Below are the code and all the weights of a small trained network. Each question names an input and a class and asks about switching units off, where a switched-off unit gives its printed mean instead of its output.

import numpy as np


def w(rows, s, z=0):
    codes = np.array(rows[::2]) - 128.0
    scale = np.full(codes.shape[1], s)
    scale[-1] = z or s
    return codes * scale


def f(y):
    return np.maximum(y, 0)


def log_softmax(a):
    a = a - a.max(-1, keepdims=True)
    return a - np.log(np.exp(a).sum(-1, keepdims=True))


def net(x, mask):
    res = np.array(x, float).reshape(1, 3) / 4 @ E
    y = f(res @ A[0][:, :-1].T + A[0][:, -1])
    res = res + np.where(mask, y, B[0][:, -1]) @ B[0][:, :-1]
    return log_softmax(res[-1] @ U[:, :-1].T + U[:, -1])


A, B = {}, {}
E = w([
[33,103,43,217,83,128,200,126,35],'x0',
[2,130,248,133,48,162,88,233,130],'x1',
[161,59,176,134,122,191,65,44,35],'x2',
],0.0098)
A[0] = w([
[94,181,97,178,113,146,180,99,59,112],'n1',
[91,183,105,124,145,83,106,150,166,84],'n2',
[85,77,140,170,105,166,34,31,68,96],'n3',
[108,170,217,125,15,84,145,173,92,65],'n4',
[90,126,58,136,152,70,176,176,230,100],'n5',
[112,176,223,210,67,196,34,215,106,64],'n6',
[146,123,106,148,87,74,185,180,158,149],'n7',
[170,165,211,20,197,142,72,154,186,94],'n8',
[164,76,207,166,96,228,113,67,57,105],'n9',
[82,166,83,200,76,157,190,141,97,59],'n10',
[105,176,132,161,151,91,211,178,192,97],'n11',
[185,255,190,67,130,164,28,120,216,93],'n12',
[169,82,148,101,141,199,26,105,74,83],'n13',
[67,93,99,232,69,138,214,131,102,106],'n14',
[69,72,199,140,93,73,61,201,153,126],'n15',
[75,57,149,112,138,137,113,180,145,251],'n16',
[120,140,151,153,99,96,190,194,216,116],'n17',
[164,128,64,93,226,98,159,40,131,171],'n18',
],0.009,0.012)
B[0] = w([
[117,64,117,104,46,130,112,105,161,188],'n1',
[172,136,76,131,134,209,209,187,89,155],'n2',
[149,216,95,94,158,188,120,190,121,197],'n3',
[219,97,117,223,158,118,228,128,110,194],'n4',
[151,175,153,121,184,165,140,150,80,201],'n5',
[162,129,128,155,163,139,234,41,120,225],'n6',
[143,147,133,66,162,160,72,119,126,189],'n7',
[75,101,35,118,74,120,172,112,178,231],'n8',
[136,183,135,85,175,172,138,190,102,210],'n9',
[131,59,66,125,102,173,177,148,150,191],'n10',
[149,201,127,104,177,217,117,167,107,190],'n11',
[105,99,102,80,65,169,172,145,228,232],'n12',
[182,132,90,90,146,183,129,189,105,193],'n13',
[88,51,62,85,51,125,144,133,170,231],'n14',
[189,121,158,178,146,66,161,83,133,224],'n15',
[80,97,220,103,185,76,1,67,149,251],'n16',
[196,167,116,112,149,143,72,162,93,193],'n17',
[163,88,203,148,144,60,131,54,101,248],'n18',
],0.0098,0.014)
U = w([
[103,68,78,94,33,162,151,170,177,91],'0',
[173,212,125,107,187,210,122,232,62,90],'1',
[197,106,146,220,177,92,164,70,98,66],'2',
[78,120,194,90,153,66,8,118,114,251],'3',
],0.011,0.013)

Each question gives the input, the list of numbers given to net, and the class t.
The units are the neurons (one row each of A and B). Each row of codes is followed by its name. A weight is (code - 128) times the scale printed after its matrix; where a second scale follows, it is the last column's (A, B and U).
mask holds one flag per neuron, in row order. A switched-off neuron (its flag False) gives its mean, the last column of its row in B, instead of its output. The means were averaged over made-up inputs and are rounded, as every weight is.
A unit's drop is (log p(t) with every unit on - log p(t) with that unit switched off) / (log p(t) with every unit on - log p(t) with every unit switched off).
The circuit of an input: a set's keep is (log p(t) with only the set's units on - log p(t) with every unit switched off) / (log p(t) with every unit on - log p(t) with every unit switched off). Starting from the 12 units with the biggest drops (on a tie, the unit counted first), units are removed one at a time, each time the one whose removal leaves the highest keep (on an exact tie, the one counted first), for as long as the keep stays at least 0.8.
circuit, biggest first: the units of the circuit, biggest drop first
most important unit: the unit with the biggest drop
k most important neurons: the k neurons with the biggest drops, biggest first
drop when u is switched off: that unit's drop, to one decimal
input [-1,4,1], class 2: most important unit	n6
input [-7,-6,7], class 0: 2 most important neurons	(n8, n12)
input [6,-1,-8], class 1: 2 most important neurons	(n5, n11)
input [0,-1,-3], class 3: 4 most important neurons	(n3, n9, n13, n4)
input [-8,-8,5], class 0: 2 most important neurons	(n12, n8)
input [-5,-3,-3], class 0: 3 most important neurons	(n12, n16, n8)
input [0,3,-4], class 1: 2 most important neurons	(n18, n11)
input [3,3,-2], class 3: circuit, biggest first	(n8, n16)
input [-1,-2,-2], class 3: 2 most important neurons	(n6, n4)
input [2,5,4], class 2: 2 most important neurons	(n6, n15)
input [1,-3,-3], class 3: 3 most important neurons	(n6, n4, n15)
input [6,0,7], class 1: 2 most important neurons	(n3, n9)
input [0,5,5], class 1: 4 most important neurons	(n9, n3, n18, n13)
input [-6,-7,-7], class 1: circuit, biggest first	(n5)
input [-7,8,-8], class 1: 2 most important neurons	(n17, n11)
input [2,0,0], class 3: 2 most important neurons	(n12, n8)
input [3,-5,5], class 1: drop when n17 is switched off	-0.1
input [-2,-6,-6], class 1: drop when n16 is switched off	0.4
input [-8,-2,-2], class 0: drop when n5 is switched off	0.0
input [-5,7,1], class 2: circuit, biggest first	(n6)
